Below is a small trained network, with its code and all its weights. Each question gives an input and a target symbol and asks what happens when units are switched off, that is, made to give their printed mean instead of their output.

import numpy as np


def w(rows, s, z=0):
    codes = np.array(rows[::2]) - 128.0
    scale = np.full(codes.shape[1], s)
    scale[-1] = z or s
    return codes * scale


def f(y):
    return y / 2 * (1 + np.tanh(0.7978845608 * (y + 0.044715 * y**3)))


def softmax(a):
    e = np.exp(a - a.max(-1, keepdims=True))
    return e / e.sum(-1, keepdims=True)


def log_softmax(a):
    a = a - a.max(-1, keepdims=True)
    return a - np.log(np.exp(a).sum(-1, keepdims=True))


def net(x, mask):
    ids = ['γδεζθλμξπστψω'.index(c) for c in x.split()]
    T = len(ids)
    res = E[ids] + P[:T]
    u = 0
    for l in range(3):
        r = res
        for j in range(2):
            rows = slice(2 * j, 2 * j + 2)
            q, k, v = (r @ M[l][rows].T for M in (Q, K, V))
            z = softmax(np.where(np.tri(T) > 0, q @ k.T / 2**0.5, -1e9)) @ v
            o = O[l][rows]
            res = res + np.where(mask[u + j], z, o[:, -1]) @ o[:, :-1]
        u += 2
        y = f(res @ A[l][:, :-1].T + A[l][:, -1])
        res = res + np.where(mask[u : u + 4], y, B[l][:, -1]) @ B[l][:, :-1]
        u += 4
    return log_softmax(res[-1] @ U[:, :-1].T + U[:, -1])


Q, K, V, O, A, B = {}, {}, {}, {}, {}, {}
E = w([
[201,156,121,150,86],'γ',
[160,109,220,174,96],'δ',
[145,120,146,82,98],'ε',
[147,128,70,90,109],'ζ',
[62,182,111,86,109],'θ',
[196,143,125,184,71],'λ',
[41,185,112,177,43],'μ',
[90,173,190,136,108],'ξ',
[129,60,121,111,137],'π',
[241,85,77,96,2],'σ',
[117,35,180,118,175],'τ',
[131,56,138,132,100],'ψ',
[74,72,88,31,64],'ω',
],0.017)
P = w([
[253,145,178,60,193],'0',
[192,206,122,164,92],'1',
[177,189,112,151,92],'2',
[164,159,124,162,107],'3',
[146,133,136,173,116],'4',
[134,101,143,178,128],'5',
[119,63,149,192,154],'6',
[103,54,165,190,160],'7',
[96,59,184,182,149],'8',
],0.0078)
Q[0] = w([
[41,73,137,161,51],'L0H1',
[104,104,120,255,113],'L0H1',
[132,112,62,70,34],'L0H2',
[144,105,14,144,184],'L0H2',
],0.0072)
K[0] = w([
[240,20,112,57,41],'L0H1',
[2,24,151,143,130],'L0H1',
[154,88,88,68,196],'L0H2',
[74,213,62,74,74],'L0H2',
],0.0069)
V[0] = w([
[78,152,143,183,120],'L0H1',
[75,1,16,183,140],'L0H1',
[30,168,140,180,135],'L0H2',
[123,165,106,197,113],'L0H2',
],0.0091)
O[0] = w([
[223,236,84,254,194,61],'L0H1',
[237,217,54,37,90,18],'L0H1',
[133,185,192,165,160,2],'L0H2',
[61,200,101,157,156,102],'L0H2',
],0.006,0.0057)
A[0] = w([
[143,197,156,156,135,143],'L0N1',
[103,102,89,96,155,3],'L0N2',
[64,105,187,129,128,66],'L0N3',
[6,166,161,112,129,168],'L0N4',
],0.014,0.0035)
B[0] = w([
[185,130,36,141,94,140],'L0N1',
[197,254,80,72,76,134],'L0N2',
[98,227,63,103,182,253],'L0N3',
[239,114,88,171,109,247],'L0N4',
],0.009,0.0065)
Q[1] = w([
[11,98,73,169,104],'L1H1',
[68,193,141,72,71],'L1H1',
[182,73,176,161,100],'L1H2',
[3,119,123,74,141],'L1H2',
],0.0055)
K[1] = w([
[236,90,130,64,110],'L1H1',
[166,17,165,133,129],'L1H1',
[100,33,255,94,33],'L1H2',
[7,136,73,157,208],'L1H2',
],0.0063)
V[1] = w([
[200,228,115,85,141],'L1H1',
[107,119,65,178,77],'L1H1',
[254,28,157,144,44],'L1H2',
[97,212,205,79,153],'L1H2',
],0.0072)
O[1] = w([
[116,246,160,63,63,124],'L1H1',
[16,1,154,99,152,173],'L1H1',
[231,58,136,145,118,254],'L1H2',
[87,138,163,154,170,43],'L1H2',
],0.0072,0.0086)
A[1] = w([
[49,83,106,2,139,254],'L1N1',
[82,138,104,104,139,48],'L1N2',
[170,121,241,218,155,49],'L1N3',
[140,86,171,65,121,27],'L1N4',
],0.0082,0.006)
B[1] = w([
[141,96,217,105,136,254],'L1N1',
[132,204,109,135,59,115],'L1N2',
[56,214,152,130,18,134],'L1N3',
[162,253,87,123,195,149],'L1N4',
],0.011,0.0082)
Q[2] = w([
[4,91,175,26,111],'L2H1',
[18,195,42,177,113],'L2H1',
[153,254,96,222,131],'L2H2',
[156,66,160,235,43],'L2H2',
],0.0061)
K[2] = w([
[122,254,90,58,75],'L2H1',
[80,67,108,157,68],'L2H1',
[62,89,91,231,70],'L2H2',
[120,89,123,207,174],'L2H2',
],0.0081)
V[2] = w([
[138,93,91,170,7],'L2H1',
[95,157,68,116,173],'L2H1',
[52,99,164,128,97],'L2H2',
[106,80,96,164,137],'L2H2',
],0.013)
O[2] = w([
[150,138,217,60,110,132],'L2H1',
[172,124,52,194,102,3],'L2H1',
[51,2,158,153,120,48],'L2H2',
[195,76,219,157,173,81],'L2H2',
],0.0098,0.013)
A[2] = w([
[48,188,155,34,128,95],'L2N1',
[112,133,140,254,171,165],'L2N2',
[195,10,156,95,40,7],'L2N3',
[203,85,208,93,201,254],'L2N4',
],0.0064,0.0031)
B[2] = w([
[164,79,159,170,41,209],'L2N1',
[201,71,212,156,39,139],'L2N2',
[141,107,101,52,164,216],'L2N3',
[146,254,94,156,149,249],'L2N4',
],0.0086,0.015)
U = w([
[81,147,144,101,252,72],'γ',
[63,173,103,113,60,2],'δ',
[125,80,193,185,117,137],'ε',
[2,105,127,101,140,173],'ζ',
[84,189,68,150,194,179],'θ',
[124,90,224,111,90,94],'λ',
[180,192,170,234,150,208],'μ',
[99,189,235,230,12,72],'ξ',
[140,113,117,149,113,163],'π',
[160,113,84,70,108,8],'σ',
[186,95,102,184,57,81],'τ',
[149,107,130,127,201,195],'ψ',
[120,100,109,60,46,94],'ω',
],0.009,0.0067)

Each question gives the input, a string of symbols that net reads in full, and the target symbol t.
The units are the heads (2 rows each of Q, K, V and O) and the neurons (one row each of A and B). Each row of codes is followed by its name. A weight is (code - 128) times the scale printed after its matrix; where a second scale follows, it is the last column's (O, A, B and U).
mask holds one flag per unit, layer by layer, with each layer's heads first. A switched-off unit (its flag False) gives its mean, the last column of its rows in O or B, instead of its output. The means were averaged over made-up inputs and are rounded, as every weight is.
A unit's drop is (log p(t) with every unit on - log p(t) with that unit switched off) / (log p(t) with every unit on - log p(t) with every unit switched off).
The circuit of an input: a set's keep is (log p(t) with only the set's units on - log p(t) with every unit switched off) / (log p(t) with every unit on - log p(t) with every unit switched off). Starting from the 12 units with the biggest drops (on a tie, the unit counted first), units are removed one at a time, each time the one whose removal leaves the highest keep (on an exact tie, the one counted first), for as long as the keep stays at least 0.8.
units of the circuit, in order: the units of the circuit, biggest drop first
k most important neurons: the k neurons with the biggest drops, biggest first
k most important neurons of layer l: the k neurons of layer l with the biggest drops, biggest first
heads that matter: for each layer, one digit per head in row order, 1 if its drop is at least 0.15 and else 0, layers parted by /
input μ ε ε ξ, target μ: units of the circuit, in order : [L0N4 L0H1]
input ε ω δ ε ψ ε σ ε ψ, target ζ: heads that matter : 10 / 01 / 11
input ω ω ε, target δ: heads that matter : 10 / 10 / 11
input δ ψ μ ε ζ, target τ: heads that matter : 10 / 11 / 10
input σ ε θ, target σ: heads that matter : 01 / 01 / 00
input ε μ ε μ δ ε ε δ δ, target ξ: 2 most important neurons : [L1N3 L2N3]
input ω ε τ λ ε π σ, target σ: units of the circuit, in order : [L0N3 L1H2 L2N3]
input μ ε ψ ξ, target μ: units of the circuit, in order : [L0N4 L0H2]
input ε ε μ ζ, target ζ: 2 most important neurons of layer 0 : [L0N3 L0N4]
input μ ε λ μ ε μ ε ε τ, target λ: heads that matter : 11 / 11 / 11
input ε δ τ τ, target ζ: heads that matter : 10 / 01 / 01
input ξ ε ω ε, target τ: heads that matter : 10 / 01 / 10
input ε θ ε ξ ε γ, target ξ: units of the circuit, in order : [L0N3 L1N3 L0H1]
input μ μ λ ε τ τ, target λ: heads that matter : 01 / 10 / 11
input δ ε ψ ε, target ε: 3 most important neurons : [L0N3 L0N4 L2N2]
input τ ε ε ε θ σ τ γ, target τ: units of the circuit, in order : [L0N3 L1H2]
input σ ω ω ε ζ, target ξ: heads that matter : 00 / 01 / 11
input λ ξ τ, target γ: 3 most important neurons of layer 2 : [L2N1 L2N4 L2N2]
input γ λ ψ ψ, target ψ: most important neuron : [L0N3]
input ε ξ ε, target ζ: units of the circuit, in order : [L0H1 L2H2 L1H2 L0N3]
input μ ε λ σ ε τ μ ε, target λ: units of the circuit, in order : [L2H1 L2H2]
input π ω τ, target σ: most important neuron of layer 2 : [L2N4]
input τ ε τ τ μ ε, target θ: most important neuron of layer 0 : [L0N4]
input ζ ε θ ε ε ψ τ ζ, target ω: heads that matter : 11 / 10 / 01
